Below are the code and all the weights of a small trained network. Each question names an input and a class and asks about switching units off, where a switched-off unit gives its printed mean instead of its output.

import numpy as np


def w(rows, s, z=0):
    codes = np.array(rows[::2]) - 128.0
    scale = np.full(codes.shape[1], s)
    scale[-1] = z or s
    return codes * scale


def f(y):
    return y / 2 * (1 + np.tanh(0.7978845608 * (y + 0.044715 * y**3)))


def log_softmax(a):
    a = a - a.max(-1, keepdims=True)
    return a - np.log(np.exp(a).sum(-1, keepdims=True))


def net(x, mask):
    res = np.array(x, float).reshape(1, 8) / 4 @ E
    y = f(res @ A[0][:, :-1].T + A[0][:, -1])
    res = res + np.where(mask, y, B[0][:, -1]) @ B[0][:, :-1]
    return log_softmax(res[-1] @ U[:, :-1].T + U[:, -1])


A, B = {}, {}
E = w([
[33,111,101,211,184,34,139,29,124,33,210,73],'x0',
[132,136,127,130,124,127,138,129,135,126,129,128],'x1',
[54,161,192,111,48,90,169,193,66,108,196,254],'x2',
[128,120,136,128,130,128,127,133,135,127,131,128],'x3',
[130,128,132,127,143,119,132,142,127,129,137,124],'x4',
[134,126,124,126,128,124,134,134,124,124,129,129],'x5',
[131,128,129,129,131,132,128,131,132,127,142,125],'x6',
[197,26,208,222,179,204,212,75,43,121,112,193],'x7',
],0.0043)
A[0] = w([
[213,92,59,149,220,175,76,77,202,169,59,16,87],'neuron 0',
[75,213,67,47,90,63,50,163,200,135,137,80,36],'neuron 1',
[39,186,211,114,27,76,193,224,38,127,228,252,129],'neuron 2',
[215,148,146,50,83,227,124,218,140,227,46,169,4],'neuron 3',
[191,39,208,208,174,190,196,82,40,117,107,164,38],'neuron 4',
[28,110,92,210,189,33,145,44,137,25,192,86,36],'neuron 5',
[75,214,64,45,92,60,55,165,200,133,135,81,24],'neuron 6',
],0.0036,0.0021)
B[0] = w([
[109,63,170,58,157,123,69,57,183,56,85,131,197],'neuron 0',
[57,50,71,222,79,224,198,145,201,199,211,211,185],'neuron 1',
[103,37,159,35,172,118,39,25,216,25,42,93,255],'neuron 2',
[236,180,234,149,6,53,30,47,39,220,244,56,198],'neuron 3',
[49,40,47,232,69,237,196,150,215,203,200,242,193],'neuron 4',
[240,190,228,153,3,55,43,94,35,239,242,61,196],'neuron 5',
[67,28,66,219,74,226,184,142,191,212,198,231,183],'neuron 6',
],0.0054,0.0035)
U = w([
[66,58,59,243,90,247,238,158,188,225,198,226,14],'0',
[239,219,229,139,28,40,33,98,1,230,222,49,13],'1',
[130,167,112,105,171,116,161,163,113,99,90,110,247],'2',
[126,151,117,113,169,111,156,157,111,104,99,122,205],'3',
[117,163,108,117,158,116,155,146,113,100,81,119,202],'4',
[104,54,161,22,174,120,43,62,205,4,32,117,3],'5',
],0.0063,0.0068)

Each question gives the input, the list of numbers given to net, and the class t.
The units are the neurons (one row each of A and B). Each row of codes is followed by its name. A weight is (code - 128) times the scale printed after its matrix; where a second scale follows, it is the last column's (A, B and U).
mask holds one flag per neuron, in row order. A switched-off neuron (its flag False) gives its mean, the last column of its row in B, instead of its output. The means were averaged over made-up inputs and are rounded, as every weight is.
A unit's drop is (log p(t) with every unit on - log p(t) with that unit switched off) / (log p(t) with every unit on - log p(t) with every unit switched off).
unit that matters most: the unit with the biggest drop
k most important neurons: the k neurons with the biggest drops, biggest first
drop when u is switched off: that unit's drop, to one decimal
input [8,4,-6,-2,2,-7,-7,7], class 1: unit that matters most	neuron 5
input [2,7,7,-2,-3,0,0,-5], class 5: 2 most important neurons	neuron 2; neuron 4
input [4,0,-2,2,4,-6,-6,8], class 0: 2 most important neurons	neuron 4; neuron 2
input [-8,-1,-7,-2,1,-1,-5,4], class 1: 2 most important neurons	neuron 3; neuron 2
input [4,7,-8,-7,-2,7,4,8], class 0: 3 most important neurons	neuron 4; neuron 2; neuron 3
input [8,-7,-3,0,7,-3,-4,-6], class 1: 2 most important neurons	neuron 5; neuron 4
input [-8,-5,-6,1,2,2,3,-7], class 1: 2 most important neurons	neuron 3; neuron 4
input [-7,-8,8,-3,-5,3,-7,2], class 5: 2 most important neurons	neuron 2; neuron 5
input [7,-3,-8,-2,-2,-4,-8,-8], class 0: drop when neuron 4 is switched off	-0.1
input [4,-6,8,-6,-3,6,1,1], class 5: drop when neuron 0 is switched off	-0.1
input [1,-8,8,-5,-4,-2,-6,-3], class 5: drop when neuron 5 is switched off	0.0
